Where the symbols take the points:
* | κ τ π
Dab | Det Rul Rul
Buf | Bek Duf Duf
Duf | Buv Lef Lef
Rak | Dem Kov Pok
Pok | Zup Pak Lif
Gek | Kad Buz Buv
Lag | Sok Rak Vap
Lor | Vel Mal Mal
Vap | Dem Pok Pok
Buz | Rek Tob Tob
Lef | Doz Mul Mul
Sal | Mep Doz Doz
Pef | Rek Gek Gek
Dol | Per Nos Vel
Bek | Vem Sez Sal
Pak | Pok Git Git
Viz | Dab Lek Dab
Kov | Tob Pok Dem
Bam | Mal Zuf Zuf
Kad | Fil Bub Lis
Bub | Lag Vik Vik
Kag | Vap Lag Pak
Ses | Pef Dur Dur
Dem | Rek Zup Zup
Sez | Bam Rig Bam
Doz | Nul Buf Buf
Tus | Ges Sal Sal
Tar | Boz Zer Zer
Rul | Det Lek Viz
Per | Pak Lif Kag
Fil | Lef Mul Rin
Dek | Lek Dek Nul
Zaz | Viz Git Tar
Det | Nos Zaz Lek
Vel | Nul Tus Tus
Buv | Lis Bub Bub
Rek | Nir Kag Kag
Nos | Lif Viz Viz
Zuf | Bek Ges Fil
Ton | Biz Vem Vem
Mal | Tus Ton Ton
Zup | Kag Per Per
Dur | Gek Sok Sok
Lif | Git Dab Dab
Naf | Fil Pef Pef
Nul | Mus Rul Bam
Vik | Gek Nir Nir
Zer | Dek Vel Vel
Rig | Biz Naf Naf
Mus | Zer Mal Lor
Mul | Naf Ses Ses
Rin | Mul Kad Kad
Tob | Vik Rek Dem
Lek | Tar Mus Lek
Ges | Ton Ses Bek
Nir | Kov Vap Vap
Biz | Duf Fil Dur
Git | Dol Det Det
Boz | Rul Dek Rul
Vem | Doz Mep Mep
Mep | Buf Biz Biz
Lis | Dur Bub Lag
Sok | Bub Buz Buz

The rows follow the links: the fewer symbols apart two points are, the more alike their rows tend to be.

Name the point of each row.
73 -25 -34 4 36 -4 41 7 1 3 43 1 -39 1 12 -103 1 85 -5 35 -1 101 4 -1 52 13 -5 -11 3 -78 36 1 -5 3 6 64 -57 -3 -6 -14 4 1 4 22 34 -2 2 -72 -3 -7 0 29 -57 32 2 2 -58 6 -83 55 -40 0 8 26 -5 -2 68 -57 3 85: Lif
86 -16 -22 -8 24 2 67 19 12 -2 28 11 -52 2 -17 -83 -16 72 5 52 17 88 15 6 42 14 1 -13 -12 -110 33 -1 -33 -6 -4 55 -48 -18 -7 4 -4 -1 -10 26 29 0 9 -58 -1 14 13 28 -77 29 -4 -8 -90 15 -71 50 -20 8 -4 23 13 -6 53 -78 3 66: Dol
134 -3 47 2 47 -3 -58 5 -5 1 13 -9 20 3 -8 55 -19 119 3 -25 15 -63 -9 1 72 4 5 -11 -11 51 51 2 41 6 1 -35 -83 -22 0 6 6 1 -3 -9 -31 -1 1 44 0 16 -11 8 37 48 1 -5 38 -16 38 84 -7 6 -6 38 21 -10 97 42 -1 -48: Tob
175 28 28 2 50 -1 -37 -2 2 -1 -45 10 11 -2 -19 2 -42 124 7 -17 35 -7 7 0 77 -13 -7 2 -20 19 56 3 -19 -6 0 -7 -75 -53 17 14 -1 0 -5 -8 14 -9 1 1 0 29 11 -30 14 50 1 -28 14 15 20 97 30 5 -21 35 47 -5 98 22 6 -6: Dem
-61 8 -35 5 -57 -3 14 -1 -53 1 -4 -66 9 -5 -25 -30 -46 -129 -6 -6 41 29 -63 -2 -79 0 0 2 -29 8 -53 0 0 42 7 18 85 -56 0 -68 0 3 5 -2 12 -2 -6 -22 2 38 -55 1 6 -56 -1 -33 6 -75 -16 -68 9 -1 -25 -41 54 2 -101 3 -2 22: Sal
-72 -33 -41 0 -63 -8 -1 2 1 -3 56 4 12 -7 -19 -48 -46 -136 -1 -10 42 54 1 -5 -83 15 -4 -5 -21 29 -61 1 57 -2 1 33 95 -52 -19 -5 3 3 4 -8 2 -3 -6 -36 -1 31 3 37 18 -59 4 -31 18 4 -50 -75 -41 -2 -20 -46 48 4 -111 24 -6 42: Bek
-26 -47 30 6 19 1 -66 12 -47 2 71 -57 33 10 24 54 52 45 7 -39 -47 -64 -52 3 32 29 1 -20 25 82 15 1 97 34 -1 -33 -28 62 -14 -47 6 1 -9 -16 -54 4 7 40 6 -40 -44 46 67 19 3 32 67 -60 12 9 -49 8 26 21 -58 -8 37 61 0 -41: Lis
-131 12 -16 3 -21 2 -59 -6 46 0 -15 52 45 -3 27 -14 66 -52 -1 -48 -55 18 48 -2 -32 -4 1 5 29 98 -25 4 38 -32 -5 17 36 78 4 52 -2 -2 -1 -25 13 -1 -2 -16 3 -45 45 -14 67 -22 4 37 75 58 -5 -58 15 0 34 -15 -70 -1 -42 70 2 15: Ses
-44 46 33 4 -7 1 79 -12 -11 3 -72 -14 -43 -2 14 80 29 -17 0 52 -23 -90 -7 -1 -11 -25 -1 9 15 -98 -4 -7 -111 9 2 -49 14 28 20 6 1 3 -1 26 -18 -3 5 62 -5 -17 -9 -51 -76 -6 0 18 -80 -9 75 -21 51 4 11 -6 -25 2 -12 -79 3 -73: Tar
169 23 23 1 56 0 -44 4 -1 -1 -33 -7 12 9 -25 4 -36 119 6 -16 36 -4 2 -1 82 -9 2 4 -20 30 55 -1 -9 -3 5 -3 -84 -44 16 3 2 4 -8 -7 12 0 3 6 1 31 -3 -23 19 53 0 -19 16 0 16 99 27 4 -22 37 40 -2 100 20 -5 -5: Vap
175 23 27 5 54 5 -45 0 1 -5 -35 4 13 2 -31 15 -39 124 2 -14 38 -17 3 2 70 -11 6 6 -16 24 56 1 -11 -1 -2 -9 -86 -43 15 4 0 -7 -3 -6 -1 5 3 12 0 26 1 -22 21 49 -2 -21 21 0 24 90 30 5 -23 41 44 5 97 19 5 -15: Kov
-23 -43 -24 4 16 -1 82 6 -13 -1 67 -18 -53 -1 19 -66 51 36 -3 67 -40 75 -11 4 24 18 0 -11 22 -118 18 1 -17 11 -1 52 -24 52 -20 -32 4 2 2 27 13 0 -1 -48 0 -28 -16 44 -83 22 -1 29 -96 -23 -57 6 -47 -1 27 10 -51 3 27 -91 -1 57: Viz
-31 -12 36 2 -38 -4 49 -3 24 1 28 30 -15 -9 -17 109 -43 -87 -4 25 33 -114 27 4 -53 8 0 2 -19 -41 -31 -4 -5 -19 1 -72 56 -48 -8 48 2 1 10 13 -72 1 -5 79 0 30 26 20 -33 -38 -2 -26 -27 38 64 -40 -17 -4 -24 -31 42 8 -70 -33 -1 -85: Lor
-64 -41 -30 -6 -36 7 8 6 77 2 62 98 10 1 -7 -12 -24 -90 3 -9 17 20 89 2 -55 20 -2 -8 -8 18 -41 1 59 -60 1 12 64 -25 -24 95 -3 -1 3 -8 -16 0 2 -15 2 12 80 50 8 -43 1 -19 15 109 -36 -56 -50 -3 -11 -32 25 2 -70 7 0 16: Sez
-41 -40 23 -3 -46 2 35 1 27 -4 61 34 -12 0 -26 82 -52 -109 -6 11 40 -82 29 1 -63 19 -1 -4 -22 -22 -45 -1 35 -15 -2 -47 71 -57 -18 45 4 0 -1 4 -65 2 2 59 -1 36 27 42 -16 -47 3 -28 -20 36 30 -55 -51 -5 -28 -33 56 1 -87 -15 -2 -66: Mal

Each walk starts at a row. The symbols on each line, taken left to right, move it on to the next point.
Answer with the point's row; about right is enough.
new walk
-56 14 -1 -10 7 -1 -71 2 69 0 -20 83 40 3 28 12 61 14 5 -49 -50 -3 81 -1 15 -4 -1 6 28 97 4 0 29 -59 3 -2 -11 66 9 87 -1 2 -2 -25 10 6 4 1 -3 -42 71 -11 66 4 -3 33 80 97 10 -12 19 6 32 6 -65 -6 12 70 -1 -3
κ π κ π 177 20 -1 -2 51 4 -18 -3 9 -4 -36 13 -2 -2 -23 -42 -38 120 -1 2 31 46 10 0 71 -11 2 4 -23 0 52 0 -28 -9 -3 26 -82 -46 7 6 1 -9 -2 1 33 1 1 -30 -3 28 11 -22 0 56 -2 -25 -5 12 -15 94 24 5 -26 39 46 -1 96 -3 5 36
κ τ π 175 20 12 -2 49 2 -36 2 11 1 -28 16 1 4 -17 -23 -39 130 1 -9 39 18 18 0 73 -8 4 -1 -19 23 50 5 -19 -8 -4 13 -86 -42 18 11 -2 -2 -6 -4 24 6 9 -18 3 30 12 -17 13 53 -2 -19 13 13 1 96 24 2 -18 37 40 -6 106 16 6 11
new walk
-29 -30 34 5 20 -3 -86 -3 -3 -2 46 2 42 -4 35 63 65 48 0 -50 -54 -64 0 1 28 15 -2 -8 31 97 19 -2 90 5 3 -35 -32 69 -16 6 3 4 2 -27 -48 -2 -8 44 0 -48 0 32 76 20 1 38 81 0 26 8 -38 -6 37 15 -73 -3 42 69 2 -52
π π κ 119 -21 40 6 51 -1 -65 3 -35 -2 27 -35 25 -3 -3 47 1 120 -5 -28 4 -46 -29 -3 76 8 1 -10 0 61 53 -1 56 26 2 -33 -78 -6 -15 -21 2 -2 5 -18 -36 0 0 28 -2 4 -34 27 46 50 2 2 53 -39 17 82 -24 -7 2 36 -2 0 96 43 -1 -40
κ π π τ 153 12 33 2 55 1 -58 -5 12 3 -20 19 18 0 -10 28 -25 129 1 -28 15 -30 17 -6 76 -7 5 9 -9 47 53 -2 11 -9 8 -20 -84 -25 8 20 1 -1 -3 -16 -11 -1 -5 26 -2 22 9 -15 37 58 -4 -12 42 18 28 93 13 -4 -12 41 24 -2 98 38 -1 -30
new walk
-78 24 20 10 -38 -1 77 -9 9 2 -37 10 -31 2 -7 89 -11 -94 -2 44 8 -94 3 0 -56 -15 1 8 -2 -77 -41 2 -72 -5 2 -51 63 -8 11 23 0 1 2 16 -33 0 -3 61 3 18 6 -33 -56 -42 4 -8 -62 12 69 -57 30 -9 -4 -33 10 6 -71 -57 1 -73
τ τ π κ τ -49 48 46 -4 -20 2 63 -6 4 -4 -69 3 -27 1 3 118 1 -35 6 33 0 -110 -2 2 -23 -16 -1 11 0 -75 -13 5 -94 -1 -1 -66 26 -2 21 17 0 -4 -7 13 -29 1 -1 76 -1 -8 -3 -47 -55 -17 0 3 -60 0 96 -29 51 1 0 -12 0 3 -30 -53 0 -94
τ τ π τ κ τ -57 -7 0 -3 8 -1 105 -4 -19 -1 8 -22 -62 -6 27 -10 51 16 0 74 -48 6 -23 1 9 4 2 4 24 -144 6 -2 -63 13 4 2 -2 60 -6 -19 -5 0 11 39 -2 2 -3 -5 2 -36 -19 12 -109 6 -2 37 -113 -25 -7 -13 -4 -5 25 4 -55 7 10 -102 -1 9
new walk
-5 -41 -31 -3 21 -2 76 8 -13 -1 61 -18 -51 1 20 -78 34 46 2 59 -35 82 -15 3 30 21 1 -10 19 -116 24 -2 -6 11 1 52 -29 42 -27 -21 -3 4 -2 22 17 -2 -4 -56 -3 -23 -17 48 -79 19 -7 32 -88 -22 -80 14 -44 2 27 19 -42 -6 38 -82 -4 67
τ π τ τ -47 11 38 4 -30 -1 60 -9 13 0 -16 16 -29 -2 -1 120 -19 -67 -3 30 11 -119 16 0 -41 -10 -2 6 -7 -67 -28 0 -46 -12 2 -73 48 -17 1 38 -1 -1 3 18 -58 -4 -4 79 0 13 15 -17 -50 -28 -1 -12 -59 17 86 -43 16 -2 -7 -19 17 11 -57 -51 -2 -94
π τ κ -51 -13 8 0 -54 6 40 3 -15 4 19 -11 -13 0 -36 60 -65 -133 -1 11 50 -57 -16 1 -82 4 0 -3 -35 -23 -56 -2 4 10 -8 -39 89 -65 -1 -6 1 -4 -4 6 -34 7 -5 47 4 42 -13 15 -14 -56 -1 -41 -16 -16 35 -69 -10 3 -33 -38 68 0 -102 -14 0 -50
new walk
-95 32 -25 -10 -17 0 -36 -5 82 0 -48 89 28 -1 16 -39 45 -41 0 -35 -35 47 89 -1 -25 -15 4 8 16 55 -24 0 -7 -59 4 23 29 42 15 85 5 -1 2 -14 37 -1 -1 -30 1 -34 80 -33 42 -12 -5 24 45 108 -12 -44 30 1 25 -15 -48 -1 -32 40 1 35
τ π κ π τ 8 -47 40 7 29 0 -65 15 -49 2 73 -56 40 -3 18 68 41 60 0 -36 -32 -69 -54 1 40 28 0 -18 18 72 21 3 99 43 3 -43 -43 44 -22 -54 6 2 -4 -21 -57 -1 2 47 4 -28 -48 44 53 24 2 20 56 -72 22 31 -53 1 23 20 -42 -6 50 49 -1 -50
κ κ π 85 -34 47 4 41 3 -65 2 -21 -1 56 -19 33 0 4 82 12 98 -2 -35 -13 -81 -17 2 56 15 2 -11 7 72 37 -6 80 12 -6 -50 -65 17 -18 -6 0 1 1 -19 -58 -1 -5 55 -4 -7 -18 37 48 45 -3 5 52 -18 29 62 -39 -4 6 26 -13 -1 80 50 5 -64
new walk
-131 40 -17 -1 -23 1 -50 -5 34 0 -70 32 38 2 37 -23 79 -36 -1 -40 -63 35 36 0 -19 -21 -2 6 40 78 -14 6 -8 -26 -1 20 23 87 21 33 0 0 1 -13 39 1 4 -22 -1 -55 30 -47 55 -12 3 42 65 39 -2 -51 40 -1 40 -13 -86 1 -27 63 -1 27
π π κ -68 -46 18 9 1 -7 -79 13 -19 1 76 -23 46 0 30 39 64 8 4 -52 -53 -47 -14 -1 2 29 1 -14 36 102 -2 0 111 17 6 -31 -7 70 -19 -20 3 -3 -3 -27 -45 0 2 31 1 -46 -15 47 79 8 2 37 82 -20 6 -18 -56 0 33 0 -67 0 7 74 -4 -39
π κ κ κ 28 -57 44 8 33 1 -63 15 -32 4 86 -44 31 0 13 74 30 67 2 -38 -22 -72 -38 2 40 22 4 -17 17 69 28 -4 109 30 -12 -46 -46 31 -28 -27 1 6 0 -14 -68 -1 -2 53 -2 -26 -34 58 52 25 2 18 60 -45 20 32 -62 -2 17 22 -29 -1 51 51 7 -58
new walk
173 32 7 -1 58 3 -23 -5 16 0 -52 20 1 -5 -25 -36 -48 106 -2 0 35 34 16 -3 66 -19 0 15 -25 4 47 1 -29 -6 2 22 -79 -51 12 11 -1 -2 3 1 40 -1 -4 -24 3 30 22 -30 -3 44 -4 -29 2 25 -7 92 35 -2 -22 40 50 -1 88 2 -3 29
τ κ τ τ κ 11 -51 -36 -4 25 0 69 6 -9 0 74 -6 -46 0 10 -87 28 54 0 51 -19 95 -5 0 30 16 0 -12 17 -102 25 0 -2 6 0 55 -33 29 -24 -23 -4 1 4 22 21 0 -8 -61 6 -24 -6 54 -74 21 -3 19 -81 -10 -85 26 -48 -1 18 16 -32 -1 37 -73 2 76
τ π κ π π -59 20 27 -3 -4 -5 106 -7 -9 -3 -37 -15 -59 1 19 63 38 -7 -2 70 -29 -60 -15 -1 -3 -15 0 7 21 -132 -1 0 -99 12 -4 -28 4 40 9 -4 -8 -2 7 29 -16 5 -4 40 0 -29 -13 -18 -93 -7 -5 21 -102 -13 47 -19 27 -6 23 -1 -48 2 -6 -96 -1 -46
new walk
-126 58 -37 -2 -22 -2 -44 -12 29 1 -92 45 29 -6 29 -51 54 -53 0 -29 -47 58 35 3 -36 -25 -7 21 27 63 -24 0 -45 -25 4 35 33 52 29 28 3 1 5 -14 59 -5 4 -36 2 -39 34 -65 47 -22 0 30 48 50 -3 -52 61 -5 32 -14 -60 3 -44 46 -7 52
κ π π κ κ -132 39 -39 -3 -36 -1 -40 -4 41 -1 -64 51 31 1 28 -52 41 -68 4 -32 -45 55 41 0 -43 -21 0 9 22 70 -32 2 -18 -30 3 33 48 51 21 42 1 8 -3 -16 55 -1 -4 -33 -1 -34 38 -42 45 -28 3 31 56 58 -21 -69 50 -1 28 -25 -56 -2 -50 54 2 44
κ κ π π τ -109 67 -42 1 -33 -2 -28 -9 -19 -3 -103 -30 21 -1 18 -71 26 -75 6 -23 -21 78 -27 -1 -42 -34 -4 21 7 56 -31 -3 -55 14 -1 42 51 27 34 -33 -4 3 -6 -7 78 -2 -6 -49 -3 -26 -18 -63 32 -29 -4 10 45 -26 -12 -54 74 2 22 -13 -30 -3 -56 35 -4 56
new walk
-43 -34 29 8 15 -8 -61 3 -70 0 60 -75 35 -6 35 42 50 30 -7 -41 -48 -48 -66 2 16 15 -13 -6 24 82 6 -4 92 53 5 -30 -14 58 -18 -72 10 5 8 -23 -46 -9 -8 33 0 -31 -63 41 59 16 0 34 69 -87 10 -4 -42 -1 32 7 -53 2 23 60 -2 -34
κ π τ π τ τ 68 -23 -35 0 31 5 50 12 -2 -8 41 6 -34 1 -2 -103 11 82 1 46 -7 105 10 -2 45 9 3 -11 0 -82 38 -3 -18 -2 -4 65 -54 8 -10 -5 -2 1 -2 19 38 -1 -2 -70 -3 -5 9 27 -65 37 -4 0 -73 9 -78 48 -26 -2 -1 30 -4 -6 62 -70 1 82
κ π π π κ -63 0 -50 2 -51 2 -3 -1 -59 0 4 -73 12 -2 -16 -65 -30 -108 1 -14 31 59 -65 5 -65 5 -6 4 -19 27 -54 0 13 44 -2 37 73 -36 -1 -76 -1 -5 4 -5 33 3 -3 -44 -3 24 -60 1 26 -46 0 -24 24 -88 -43 -58 -4 -7 -16 -33 37 2 -86 18 -1 55
